Below are the code and all the weights of a small trained network. Each question names an input and a class and asks about switching units off, where a switched-off unit gives its printed mean instead of its output.

import numpy as np


def w(rows, s, z=0):
    codes = np.array(rows[::2]) - 128.0
    scale = np.full(codes.shape[1], s)
    scale[-1] = z or s
    return codes * scale


def f(y):
    return np.maximum(y, 0)


def log_softmax(a):
    a = a - a.max(-1, keepdims=True)
    return a - np.log(np.exp(a).sum(-1, keepdims=True))


def net(x, mask):
    res = np.array(x, float).reshape(1, 5) / 4 @ E
    y = f(res @ A[0][:, :-1].T + A[0][:, -1])
    res = res + np.where(mask, y, B[0][:, -1]) @ B[0][:, :-1]
    return log_softmax(res[-1] @ U[:, :-1].T + U[:, -1])


A, B = {}, {}
E = w([
[164,222,175,100,230,145],'x0',
[172,160,38,151,149,208],'x1',
[117,125,125,124,127,131],'x2',
[95,197,174,174,6,175],'x3',
[136,123,125,135,122,125],'x4',
],0.011)
A[0] = w([
[148,135,178,126,125,13,107],'neuron 0',
[202,168,17,173,144,153,55],'neuron 1',
[157,133,85,120,188,31,3],'neuron 2',
[154,97,100,105,205,69,72],'neuron 3',
[107,212,171,189,111,131,72],'neuron 4',
[177,223,162,63,158,116,89],'neuron 5',
],0.011,0.0041)
B[0] = w([
[70,125,119,179,244,110,225],'neuron 0',
[47,204,158,172,139,133,254],'neuron 1',
[132,114,157,82,114,175,219],'neuron 2',
[177,86,133,88,113,159,255],'neuron 3',
[177,87,180,76,110,161,216],'neuron 4',
[163,164,83,65,97,54,248],'neuron 5',
],0.011,0.0087)
U = w([
[185,67,191,88,106,255,2],'0',
[44,182,153,177,211,118,35],'1',
[171,144,5,117,61,11,229],'2',
[153,135,104,147,129,118,224],'3',
],0.0094,0.0058)

Each question gives the input, the list of numbers given to net, and the class t.
The units are the neurons (one row each of A and B). Each row of codes is followed by its name. A weight is (code - 128) times the scale printed after its matrix; where a second scale follows, it is the last column's (A, B and U).
mask holds one flag per neuron, in row order. A switched-off neuron (its flag False) gives its mean, the last column of its row in B, instead of its output. The means were averaged over made-up inputs and are rounded, as every weight is.
A unit's drop is (log p(t) with every unit on - log p(t) with that unit switched off) / (log p(t) with every unit on - log p(t) with every unit switched off).
The circuit of an input: a set's keep is (log p(t) with only the set's units on - log p(t) with every unit switched off) / (log p(t) with every unit on - log p(t) with every unit switched off). Starting from all 6 units, units are removed one at a time, each time the one whose removal leaves the highest keep (on an exact tie, the one counted first), for as long as the keep stays at least 0.8.
circuit, biggest first: the units of the circuit, biggest drop first
top k neurons: the k neurons with the biggest drops, biggest first
drop of u: that unit's drop, to one decimal
input [-5,-8,8,7,7], class 1: circuit, biggest first => [neuron 0]
input [1,-6,6,8,-3], class 0: top 2 neurons => [neuron 4; neuron 1]
input [-3,-8,8,-8,7], class 0: top 4 neurons => [neuron 3; neuron 2; neuron 1; neuron 5]
input [7,4,-4,-1,1], class 2: top 2 neurons => [neuron 5; neuron 0]
input [-4,-4,-6,-7,3], class 0: top 4 neurons => [neuron 3; neuron 2; neuron 5; neuron 1]
input [7,-5,-6,-4,-6], class 2: top 2 neurons => [neuron 5; neuron 1]
input [7,-1,-3,7,-6], class 0: top 3 neurons => [neuron 4; neuron 0; neuron 1]
input [-4,7,-2,-3,2], class 1: top 2 neurons => [neuron 1; neuron 5]
input [2,7,-7,6,1], class 1: top 3 neurons => [neuron 1; neuron 3; neuron 2]
input [-4,8,-4,-7,-1], class 1: top 2 neurons => [neuron 1; neuron 4]
input [-2,6,2,-5,-2], class 1: top 3 neurons => [neuron 1; neuron 4; neuron 5]
input [-1,1,-1,-4,-4], class 0: circuit, biggest first => [neuron 5; neuron 0]
input [6,5,2,-5,4], class 2: top 3 neurons => [neuron 5; neuron 0; neuron 4]
input [4,-2,-4,7,6], class 0: circuit, biggest first => [neuron 4]
input [-2,7,4,0,-5], class 1: drop of neuron 5 => 0.1
input [7,2,3,4,-5], class 2: drop of neuron 5 => 1.0
input [7,3,-1,2,2], class 2: drop of neuron 5 => 0.9
